Below are the code and all the weights of a small trained network. Each question names an input and a target symbol and asks about switching units off, where a switched-off unit gives its printed mean instead of its output.

import numpy as np


def w(rows, s, z=0):
    codes = np.array(rows[::2]) - 128.0
    scale = np.full(codes.shape[1], s)
    scale[-1] = z or s
    return codes * scale


def norm(h):
    return h / np.sqrt((h * h).mean(-1, keepdims=True) + 1e-5)


def f(y):
    return np.maximum(y, 0)


def softmax(a):
    e = np.exp(a - a.max(-1, keepdims=True))
    return e / e.sum(-1, keepdims=True)


def log_softmax(a):
    a = a - a.max(-1, keepdims=True)
    return a - np.log(np.exp(a).sum(-1, keepdims=True))


def net(x, mask):
    ids = ['αμξπτφψω'.index(c) for c in x.split()]
    T = len(ids)
    res = E[ids] + P[:T]
    r = norm(res)
    for j in range(3):
        rows = slice(4 * j, 4 * j + 4)
        q, k, v = (r @ M[0][rows].T for M in (Q, K, V))
        z = softmax(np.where(np.tri(T) > 0, q @ k.T / 4**0.5, -1e9)) @ v
        o = O[0][rows]
        res = res + np.where(mask[j], z, o[:, -1]) @ o[:, :-1]
    y = f(norm(res) @ A[0][:, :-1].T + A[0][:, -1])
    res = res + np.where(mask[3:19], y, B[0][:, -1]) @ B[0][:, :-1]
    return log_softmax(norm(res)[-1] @ U[:, :-1].T + U[:, -1])


Q, K, V, O, A, B = {}, {}, {}, {}, {}, {}
E = w([
[132,115,133],'α',
[90,62,154],'μ',
[27,101,142],'ξ',
[110,130,136],'π',
[154,125,4],'τ',
[188,84,117],'φ',
[86,105,142],'ψ',
[107,115,140],'ω',
],0.03)
P = w([
[208,165,150],'0',
[64,41,100],'1',
[58,193,116],'2',
[126,106,185],'3',
[123,34,97],'4',
[63,205,113],'5',
[127,108,196],'6',
[117,21,100],'7',
[64,209,111],'8',
[128,110,193],'9',
[117,8,102],'10',
],0.014)
Q[0] = w([
[105,182,215],'H0',
[204,86,192],'H0',
[153,89,66],'H0',
[224,76,223],'H0',
[45,217,123],'H1',
[140,144,114],'H1',
[180,138,97],'H1',
[171,92,127],'H1',
[96,193,155],'H2',
[79,124,2],'H2',
[141,169,24],'H2',
[124,135,212],'H2',
],0.032)
K[0] = w([
[113,172,245],'H0',
[62,39,164],'H0',
[131,107,59],'H0',
[42,9,182],'H0',
[106,252,169],'H1',
[160,125,106],'H1',
[203,89,69],'H1',
[155,65,98],'H1',
[83,196,215],'H2',
[162,232,16],'H2',
[225,173,95],'H2',
[64,107,200],'H2',
],0.026)
V[0] = w([
[52,200,68],'H0',
[110,90,46],'H0',
[63,254,163],'H0',
[173,70,147],'H0',
[134,123,127],'H1',
[122,146,159],'H1',
[140,56,23],'H1',
[106,126,129],'H1',
[93,59,113],'H2',
[134,124,216],'H2',
[143,138,224],'H2',
[71,149,164],'H2',
],0.0099)
O[0] = w([
[23,115,21,44],'H0',
[51,65,120,151],'H0',
[106,186,29,6],'H0',
[183,123,200,190],'H0',
[127,135,130,121],'H1',
[94,119,118,124],'H1',
[254,165,135,170],'H1',
[141,121,94,174],'H1',
[168,198,98,231],'H2',
[56,196,168,76],'H2',
[42,185,176,50],'H2',
[173,184,204,166],'H2',
],0.0093,0.0025)
A[0] = w([
[46,109,119,15],'N0',
[105,194,147,197],'N1',
[154,228,157,100],'N2',
[113,4,175,135],'N3',
[155,204,97,126],'N4',
[194,244,149,124],'N5',
[156,30,99,192],'N6',
[196,103,98,124],'N7',
[197,134,136,217],'N8',
[216,48,205,158],'N9',
[41,75,231,89],'N10',
[113,236,76,36],'N11',
[210,53,232,96],'N12',
[167,36,73,58],'N13',
[155,203,41,175],'N14',
[120,154,238,2],'N15',
],0.016,0.0084)
B[0] = w([
[185,92,160,138],'N0',
[194,88,76,219],'N1',
[74,136,62,184],'N2',
[146,51,125,218],'N3',
[162,107,115,148],'N4',
[130,210,112,183],'N5',
[54,220,136,245],'N6',
[96,152,215,185],'N7',
[163,103,186,203],'N8',
[136,76,13,250],'N9',
[79,190,147,214],'N10',
[19,140,137,152],'N11',
[141,230,169,225],'N12',
[173,77,29,203],'N13',
[109,81,194,171],'N14',
[141,4,194,179],'N15',
],0.043,0.011)
U = w([
[156,144,120,237],'α',
[23,236,47,2],'μ',
[89,114,176,122],'ξ',
[133,230,162,202],'π',
[118,3,81,63],'τ',
[174,78,183,205],'φ',
[84,124,159,109],'ψ',
[88,199,217,249],'ω',
],0.016,0.0054)

Each question gives the input, a string of symbols that net reads in full, and the target symbol t.
The units are the heads (4 rows each of Q, K, V and O) and the neurons (one row each of A and B). Each row of codes is followed by its name. A weight is (code - 128) times the scale printed after its matrix; where a second scale follows, it is the last column's (O, A, B and U).
mask holds one flag per unit, heads first, then neurons. A switched-off unit (its flag False) gives its mean, the last column of its rows in O or B, instead of its output. The means were averaged over made-up inputs and are rounded, as every weight is.
A unit's drop is (log p(t) with every unit on - log p(t) with that unit switched off) / (log p(t) with every unit on - log p(t) with every unit switched off).
The circuit of an input: a set's keep is (log p(t) with only the set's units on - log p(t) with every unit switched off) / (log p(t) with every unit on - log p(t) with every unit switched off). Starting from the 12 units with the biggest drops (on a tie, the unit counted first), units are removed one at a time, each time the one whose removal leaves the highest keep (on an exact tie, the one counted first), for as long as the keep stays at least 0.8.
units of the circuit, in order: the units of the circuit, biggest drop first
top k neurons: the k neurons with the biggest drops, biggest first
which heads matter: for each layer, one digit per head in row order, 1 if its drop is at least 0.15 and else 0, layers parted by /
input μ π ξ, target τ: units of the circuit, in order -> (N6)
input τ ψ τ φ α π π ω π π ω, target α: which heads matter -> 111
input τ π τ π τ π π ω α ω, target ω: which heads matter -> 011
input μ π τ π τ π μ, target φ: which heads matter -> 101
input φ τ π μ τ ξ π π π, target φ: which heads matter -> 110
input π π ξ τ π ξ τ α, target α: top 4 neurons -> (N9, N12, N6, N15)
input ω π τ ξ ω τ π ψ ω, target α: which heads matter -> 100
input π ω τ τ, target τ: which heads matter -> 111
input π μ α ξ ξ ξ π π π π φ, target α: top 3 neurons -> (N9, N12, N10)
input τ π τ μ μ τ φ μ, target μ: top 4 neurons -> (N9, N12, N6, N1)
input ω ω π π τ π, target α: which heads matter -> 100
input π π μ π ω π ω, target ω: which heads matter -> 111
input φ π ξ, target φ: which heads matter -> 100
input τ φ τ α α ξ, target ω: units of the circuit, in order -> (N9)
input μ π ω, target τ: which heads matter -> 100
input ψ π τ π π π ω μ, target μ: top 4 neurons -> (N6, N12, N9, N1)
input ω π π π α, target α: top 4 neurons -> (N9, N12, N10, N3)
input α τ τ ω π τ π ω π, target π: top 3 neurons -> (N5, N12, N3)
input ξ ξ ω φ π π α ω π φ, target π: which heads matter -> 000
input α τ π τ ξ ω, target π: units of the circuit, in order -> (N12, H0)
input τ φ τ, target ω: top 4 neurons -> (N9, N1, N7, N6)
input τ φ π, target ω: top 2 neurons -> (N13, N9)
